Below are the code and all the weights of a small trained network. Each question names an input and a target symbol and asks about switching units off, where a switched-off unit gives its printed mean instead of its output.

import numpy as np


def w(rows, s, z=0):
    codes = np.array(rows[::2]) - 128.0
    scale = np.full(codes.shape[1], s)
    scale[-1] = z or s
    return codes * scale


def norm(h):
    return h / np.sqrt((h * h).mean(-1, keepdims=True) + 1e-5)


def softmax(a):
    e = np.exp(a - a.max(-1, keepdims=True))
    return e / e.sum(-1, keepdims=True)


def log_softmax(a):
    a = a - a.max(-1, keepdims=True)
    return a - np.log(np.exp(a).sum(-1, keepdims=True))


def net(x, mask):
    ids = ['αγεζπσφψ'.index(c) for c in x.split()]
    T = len(ids)
    res = E[ids] + P[:T]
    u = 0
    for l in range(2):
        r = norm(res)
        for j in range(3):
            rows = slice(2 * j, 2 * j + 2)
            q, k, v = (r @ M[l][rows].T for M in (Q, K, V))
            z = softmax(np.where(np.tri(T) > 0, q @ k.T / 2**0.5, -1e9)) @ v
            o = O[l][rows]
            res = res + np.where(mask[u + j], z, o[:, -1]) @ o[:, :-1]
        u += 3
    return log_softmax(norm(res)[-1] @ U[:, :-1].T + U[:, -1])


Q, K, V, O = {}, {}, {}, {}
E = w([
[104,25,182,90,152,201,131,111,123,127,254,137],'α',
[88,8,75,195,186,85,189,121,189,158,99,152],'γ',
[176,177,131,160,228,198,166,138,149,120,82,138],'ε',
[136,106,181,128,198,137,139,225,112,90,75,64],'ζ',
[135,165,222,182,47,103,89,166,134,195,128,202],'π',
[158,105,22,162,124,121,39,98,27,89,145,161],'σ',
[50,125,69,113,87,167,109,247,100,87,105,141],'φ',
[200,137,101,153,46,184,176,108,109,190,119,74],'ψ',
],0.0076)
P = w([
[254,112,143,174,116,206,86,212,224,44,143,134],'0',
[193,119,136,203,127,190,109,186,193,79,129,116],'1',
[172,118,149,186,127,196,114,176,162,76,144,115],'2',
[151,121,131,180,138,185,112,160,162,117,117,114],'3',
[153,138,138,137,148,178,119,155,157,114,145,108],'4',
[139,133,124,144,138,169,123,138,145,134,103,110],'5',
[135,151,134,124,149,151,135,145,120,115,150,110],'6',
[130,147,130,122,132,150,135,117,118,137,87,116],'7',
[134,168,129,94,150,135,144,136,98,134,153,115],'8',
[119,163,120,93,131,126,143,115,101,160,82,118],'9',
[114,181,133,70,144,129,157,117,71,143,142,115],'10',
[99,181,121,87,141,101,157,107,72,172,82,110],'11',
[105,202,121,52,141,105,161,120,56,180,138,103],'12',
[83,198,95,55,137,102,164,107,43,211,77,98],'13',
],0.0059)
Q[0] = w([
[135,133,120,132,124,114,124,132,149,106,133,122],'0.h1',
[142,113,120,142,161,163,148,140,77,162,122,158],'0.h1',
[128,127,105,136,209,168,159,119,117,181,141,142],'0.h2',
[106,54,124,100,61,72,126,42,208,82,172,119],'0.h2',
[86,5,130,112,145,100,166,77,237,102,187,153],'0.h3',
[92,89,81,191,120,93,139,114,155,145,21,120],'0.h3',
],0.023)
K[0] = w([
[157,112,126,126,121,155,122,150,126,123,126,133],'0.h1',
[109,179,108,103,144,90,153,117,73,163,100,115],'0.h1',
[67,74,135,67,187,69,192,118,97,159,122,134],'0.h2',
[135,41,139,190,161,166,130,144,243,92,164,175],'0.h2',
[166,26,142,176,153,162,122,142,233,75,167,139],'0.h3',
[115,116,50,211,130,21,160,125,186,165,3,126],'0.h3',
],0.018)
V[0] = w([
[146,113,93,98,174,159,159,112,24,179,116,99],'0.h1',
[43,176,153,82,166,89,169,77,60,176,136,111],'0.h1',
[108,228,111,126,196,186,175,46,183,135,139,208],'0.h2',
[127,103,154,128,188,100,156,186,122,164,123,75],'0.h2',
[214,121,139,222,253,153,52,159,223,22,86,98],'0.h3',
[150,77,213,175,84,87,70,149,171,94,153,215],'0.h3',
],0.0078)
O[0] = w([
[123,63,155,75,160,140,123,69,116,31,203,152,253],'0.h1',
[104,86,153,117,155,4,121,137,51,146,148,56,7],'0.h1',
[147,98,100,159,135,140,191,226,49,181,127,175,133],'0.h2',
[119,71,118,86,98,119,181,102,166,90,64,133,201],'0.h2',
[161,69,191,56,155,89,81,123,42,101,159,145,248],'0.h3',
[107,67,82,149,178,82,130,86,166,185,115,122,6],'0.h3',
],0.0042,0.0057)
Q[1] = w([
[73,70,195,116,89,72,84,77,131,249,183,177],'1.h1',
[118,79,161,106,84,192,225,193,175,113,128,42],'1.h1',
[97,164,148,149,186,170,172,176,187,82,94,100],'1.h2',
[133,119,143,68,194,140,114,103,95,145,109,67],'1.h2',
[142,65,82,69,186,76,97,78,59,143,124,146],'1.h3',
[116,167,95,100,187,176,136,161,146,80,90,74],'1.h3',
],0.02)
K[1] = w([
[134,157,201,198,40,120,95,168,237,200,143,191],'1.h1',
[38,133,158,90,162,163,251,136,112,109,96,70],'1.h1',
[98,100,44,107,29,111,143,108,123,140,132,123],'1.h2',
[86,154,188,98,86,85,128,122,78,123,142,173],'1.h2',
[178,91,104,136,204,110,123,169,98,56,78,162],'1.h3',
[83,151,43,88,101,108,156,118,82,111,138,70],'1.h3',
],0.021)
V[1] = w([
[223,122,102,130,81,177,136,133,176,113,122,150],'1.h1',
[75,161,157,130,50,126,109,126,137,179,128,155],'1.h1',
[122,112,130,119,23,105,150,171,221,133,150,207],'1.h2',
[181,170,62,163,178,98,124,78,78,159,155,199],'1.h2',
[51,160,124,134,250,50,85,173,137,62,100,215],'1.h3',
[211,95,182,166,187,71,166,54,128,148,169,91],'1.h3',
],0.013)
O[1] = w([
[59,143,135,110,103,50,175,138,69,149,148,66,231],'1.h1',
[134,96,198,81,159,114,133,131,73,57,128,159,9],'1.h1',
[155,159,82,132,126,167,128,91,110,66,97,164,149],'1.h2',
[73,96,148,152,148,101,138,120,159,87,148,124,88],'1.h2',
[112,173,83,120,170,3,70,157,127,120,67,209,3],'1.h3',
[134,153,143,113,113,160,211,130,156,138,57,120,73],'1.h3',
],0.0059,0.012)
U = w([
[93,129,118,123,112,86,156,99,79,104,130,127,4],'α',
[153,131,141,132,143,119,164,238,59,215,151,177,61],'γ',
[114,93,128,147,86,209,182,100,138,136,177,59,193],'ε',
[174,174,184,35,104,98,82,116,176,135,61,86,98],'ζ',
[134,119,47,133,125,113,2,113,105,91,184,171,150],'π',
[99,105,21,164,178,101,196,98,182,137,50,137,168],'σ',
[123,118,217,169,98,131,117,83,139,68,105,254,158],'φ',
[47,95,186,180,203,52,124,137,218,129,159,61,114],'ψ',
],0.0069,0.0031)

Each question gives the input, a string of symbols that net reads in full, and the target symbol t.
The units are the heads (2 rows each of Q, K, V and O). Each row of codes is followed by its name. A weight is (code - 128) times the scale printed after its matrix; where a second scale follows, it is the last column's (O and U).
mask holds one flag per head, layer by layer. A switched-off head (its flag False) gives its mean, the last column of its rows in O, instead of its output. The means were averaged over made-up inputs and are rounded, as every weight is.
A unit's drop is (log p(t) with every unit on - log p(t) with that unit switched off) / (log p(t) with every unit on - log p(t) with every unit switched off).
The circuit of an input: a set's keep is (log p(t) with only the set's units on - log p(t) with every unit switched off) / (log p(t) with every unit on - log p(t) with every unit switched off). Starting from all 6 units, units are removed one at a time, each time the one whose removal leaves the highest keep (on an exact tie, the one counted first), for as long as the keep stays at least 0.8.
circuit, biggest first: the units of the circuit, biggest drop first
unit that matters most: the unit with the biggest drop
which heads matter: for each layer, one digit per head in row order, 1 if its drop is at least 0.15 and else 0, layers parted by /
input π ε π ε, target σ: circuit, biggest first -> 0.h3, 1.h3
input π σ γ ε ε ζ ψ ε ε π ζ, target σ: circuit, biggest first -> 0.h1, 0.h3, 1.h3
input ψ ε α ζ α, target γ: unit that matters most -> 0.h3
input ε ε ε ε ε π α ε α, target ψ: circuit, biggest first -> 0.h3, 1.h2, 1.h3
input ζ ψ ε γ σ ζ ε, target ψ: circuit, biggest first -> 1.h2, 1.h3
input α ψ γ α, target α: which heads matter -> 101 / 101
input ε ε ζ ε φ ε, target π: which heads matter -> 000 / 001
input α ε ψ γ ε ε ε ψ ε π φ, target π: which heads matter -> 100 / 001
input ζ π ψ ε ε ε ψ ε ψ α ε ε ε π, target α: circuit, biggest first -> 0.h1, 1.h1, 0.h3, 1.h2
input α ζ ζ ζ, target ζ: circuit, biggest first -> 0.h2, 1.h3
input ψ ψ ε π ε ε ε π, target ψ: which heads matter -> 001 / 010
input ε γ ε ε ψ ε ψ σ γ, target ψ: circuit, biggest first -> 0.h3, 1.h2
input γ ε ψ φ ε ζ, target π: which heads matter -> 001 / 001
input ε ε ζ γ φ ψ ε φ ζ, target π: which heads matter -> 100 / 001
input π ε ζ, target σ: unit that matters most -> 0.h3
input φ σ ε γ ψ ε ε σ, target ψ: circuit, biggest first -> 1.h2, 0.h2, 0.h3
input ζ ε π ε γ, target σ: which heads matter -> 111 / 001
input π ε φ, target π: which heads matter -> 000 / 001
input ε α ε ζ ε, target ζ: which heads matter -> 011 / 001
input ψ α σ ψ ψ π ζ π, target γ: which heads matter -> 001 / 111
input φ ε ε, target π: which heads matter -> 100 / 001
input γ ε ε ε ε σ, target π: which heads matter -> 110 / 001
input ψ γ γ ζ ε ε ψ ε ε ε, target γ: circuit, biggest first -> 0.h2, 0.h3
input ε ε ζ ε ε ψ ψ γ ε ε ε σ ζ ζ, target ψ: unit that matters most -> 1.h2
